Below is a small trained network, with its code and all its weights. Each question gives an input and a target symbol and asks what happens when units are switched off, that is, made to give their printed mean instead of their output.

import numpy as np


def w(rows, s, z=0):
    codes = np.array(rows[::2]) - 128.0
    scale = np.full(codes.shape[1], s)
    scale[-1] = z or s
    return codes * scale


def f(y):
    return np.maximum(y, 0)


def softmax(a):
    e = np.exp(a - a.max(-1, keepdims=True))
    return e / e.sum(-1, keepdims=True)


def log_softmax(a):
    a = a - a.max(-1, keepdims=True)
    return a - np.log(np.exp(a).sum(-1, keepdims=True))


def net(x, mask):
    ids = ['αγδεζηθλμξστφω'.index(c) for c in x.split()]
    T = len(ids)
    res = E[ids] + P[:T]
    r = res
    for j in range(2):
        rows = slice(3 * j, 3 * j + 3)
        q, k, v = (r @ M[0][rows].T for M in (Q, K, V))
        z = softmax(np.where(np.tri(T) > 0, q @ k.T / 3**0.5, -1e9)) @ v
        o = O[0][rows]
        res = res + np.where(mask[j], z, o[:, -1]) @ o[:, :-1]
    y = f(res @ A[0][:, :-1].T + A[0][:, -1])
    res = res + np.where(mask[2:18], y, B[0][:, -1]) @ B[0][:, :-1]
    return log_softmax(res[-1] @ U[:, :-1].T + U[:, -1])


Q, K, V, O, A, B = {}, {}, {}, {}, {}, {}
E = w([
[112,241,86,90],'α',
[132,62,172,127],'γ',
[80,198,77,58],'δ',
[55,99,230,128],'ε',
[203,231,97,104],'ζ',
[111,82,226,116],'η',
[150,154,111,69],'θ',
[83,81,115,37],'λ',
[169,151,172,151],'μ',
[181,182,76,93],'ξ',
[6,165,52,50],'σ',
[180,109,190,127],'τ',
[248,129,177,145],'φ',
[118,115,59,26],'ω',
],0.016)
P = w([
[136,197,254,41],'0',
[140,139,83,76],'1',
[125,124,68,115],'2',
[127,98,73,123],'3',
[146,94,79,115],'4',
[143,90,90,108],'5',
[156,93,92,98],'6',
[169,103,98,95],'7',
[157,103,97,88],'8',
[160,102,96,92],'9',
[137,118,100,93],'10',
],0.01)
Q[0] = w([
[103,133,106,138],'h1',
[134,149,62,49],'h1',
[109,124,121,165],'h1',
[124,143,110,74],'h2',
[135,65,128,253],'h2',
[137,166,96,149],'h2',
],0.018)
K[0] = w([
[105,131,122,60],'h1',
[101,200,205,36],'h1',
[65,144,48,172],'h1',
[114,218,174,74],'h2',
[138,86,7,178],'h2',
[98,182,101,90],'h2',
],0.012)
V[0] = w([
[103,61,188,173],'h1',
[59,82,159,75],'h1',
[156,3,124,140],'h1',
[212,136,149,136],'h2',
[85,66,144,61],'h2',
[151,115,204,165],'h2',
],0.013)
O[0] = w([
[55,146,114,123,39],'h1',
[62,84,172,76,152],'h1',
[88,83,158,143,1],'h1',
[149,129,137,206,205],'h2',
[79,19,251,47,186],'h2',
[60,179,123,176,154],'h2',
],0.013,0.0075)
A[0] = w([
[147,124,94,43,83],'n1',
[174,193,119,158,118],'n2',
[90,75,124,157,254],'n3',
[105,144,59,74,115],'n4',
[132,103,199,196,153],'n5',
[65,163,182,140,190],'n6',
[169,111,217,107,210],'n7',
[175,79,161,82,208],'n8',
[137,232,135,66,168],'n9',
[217,131,128,143,165],'n10',
[155,166,57,143,80],'n11',
[159,143,135,107,173],'n12',
[188,127,140,248,135],'n13',
[194,127,124,122,145],'n14',
[40,151,118,83,110],'n15',
[172,151,73,148,133],'n16',
],0.011,0.006)
B[0] = w([
[212,158,174,143,208],'n1',
[98,35,129,97,223],'n2',
[187,182,84,253,161],'n3',
[170,113,146,136,164],'n4',
[240,116,193,51,165],'n5',
[188,4,101,158,171],'n6',
[73,151,68,96,233],'n7',
[113,255,111,156,244],'n8',
[174,78,93,178,199],'n9',
[95,114,108,136,236],'n10',
[102,97,153,67,202],'n11',
[111,97,102,155,181],'n12',
[89,173,162,142,250],'n13',
[96,114,140,113,206],'n14',
[119,86,159,211,185],'n15',
[88,123,149,85,213],'n16',
],0.0071,0.02)
U = w([
[79,200,148,67,194],'α',
[72,91,113,44,46],'γ',
[17,234,66,155,128],'δ',
[118,112,144,121,112],'ε',
[91,144,106,111,222],'ζ',
[78,178,254,112,129],'η',
[197,82,130,88,38],'θ',
[124,135,119,147,161],'λ',
[203,200,56,148,107],'μ',
[154,179,80,142,235],'ξ',
[139,110,115,92,171],'σ',
[122,131,123,162,76],'τ',
[190,172,84,235,132],'φ',
[188,145,232,63,2],'ω',
],0.0086,0.0047)

Each question gives the input, a string of symbols that net reads in full, and the target symbol t.
The units are the heads (3 rows each of Q, K, V and O) and the neurons (one row each of A and B). Each row of codes is followed by its name. A weight is (code - 128) times the scale printed after its matrix; where a second scale follows, it is the last column's (O, A, B and U).
mask holds one flag per unit, heads first, then neurons. A switched-off unit (its flag False) gives its mean, the last column of its rows in O or B, instead of its output. The means were averaged over made-up inputs and are rounded, as every weight is.
A unit's drop is (log p(t) with every unit on - log p(t) with that unit switched off) / (log p(t) with every unit on - log p(t) with every unit switched off).
The circuit of an input: a set's keep is (log p(t) with only the set's units on - log p(t) with every unit switched off) / (log p(t) with every unit on - log p(t) with every unit switched off). Starting from the 12 units with the biggest drops (on a tie, the unit counted first), units are removed one at a time, each time the one whose removal leaves the highest keep (on an exact tie, the one counted first), for as long as the keep stays at least 0.8.
circuit, biggest first: the units of the circuit, biggest drop first
k most important neurons: the k neurons with the biggest drops, biggest first
which heads matter: for each layer, one digit per head in row order, 1 if its drop is at least 0.15 and else 0, layers parted by /
drop when u is switched off: that unit's drop, to one decimal
input φ φ ω φ ω ζ ω φ φ φ η, target φ: circuit, biggest first : h2
input δ ζ γ φ γ δ φ ω σ λ, target μ: which heads matter : 10
input σ φ φ η ω, target ω: circuit, biggest first : n1, h2
input ω ε σ φ ξ, target α: 2 most important neurons : n8, n7
input τ ξ ω θ φ φ ω τ ω, target φ: which heads matter : 11
input λ δ ζ ξ θ ε τ ω, target η: circuit, biggest first : h2, h1, n8
input ζ δ φ φ γ ζ ζ ξ ξ, target γ: which heads matter : 11
input ω γ λ ω, target α: which heads matter : 11
input λ ξ ξ, target η: circuit, biggest first : h2, n8
input ω φ φ φ ζ φ δ α ω, target α: circuit, biggest first : n8, h2, n7, n2
input φ ω θ φ δ φ λ ξ τ σ, target δ: 2 most important neurons : n1, n5
input α ζ τ δ ξ, target θ: 2 most important neurons : n2, n9
input ω ξ α σ α δ ω γ δ ζ, target α: 2 most important neurons : n8, n7
input σ φ δ δ ε λ θ ξ, target ω: circuit, biggest first : h2
input μ ε δ φ φ φ, target η: 2 most important neurons : n13, n9
input τ θ σ δ λ δ, target φ: drop when n12 is switched off : 0.0
input φ μ ζ θ ζ φ φ, target η: drop when n3 is switched off : 0.1
input σ μ λ, target ω: drop when n1 is switched off : 1.0
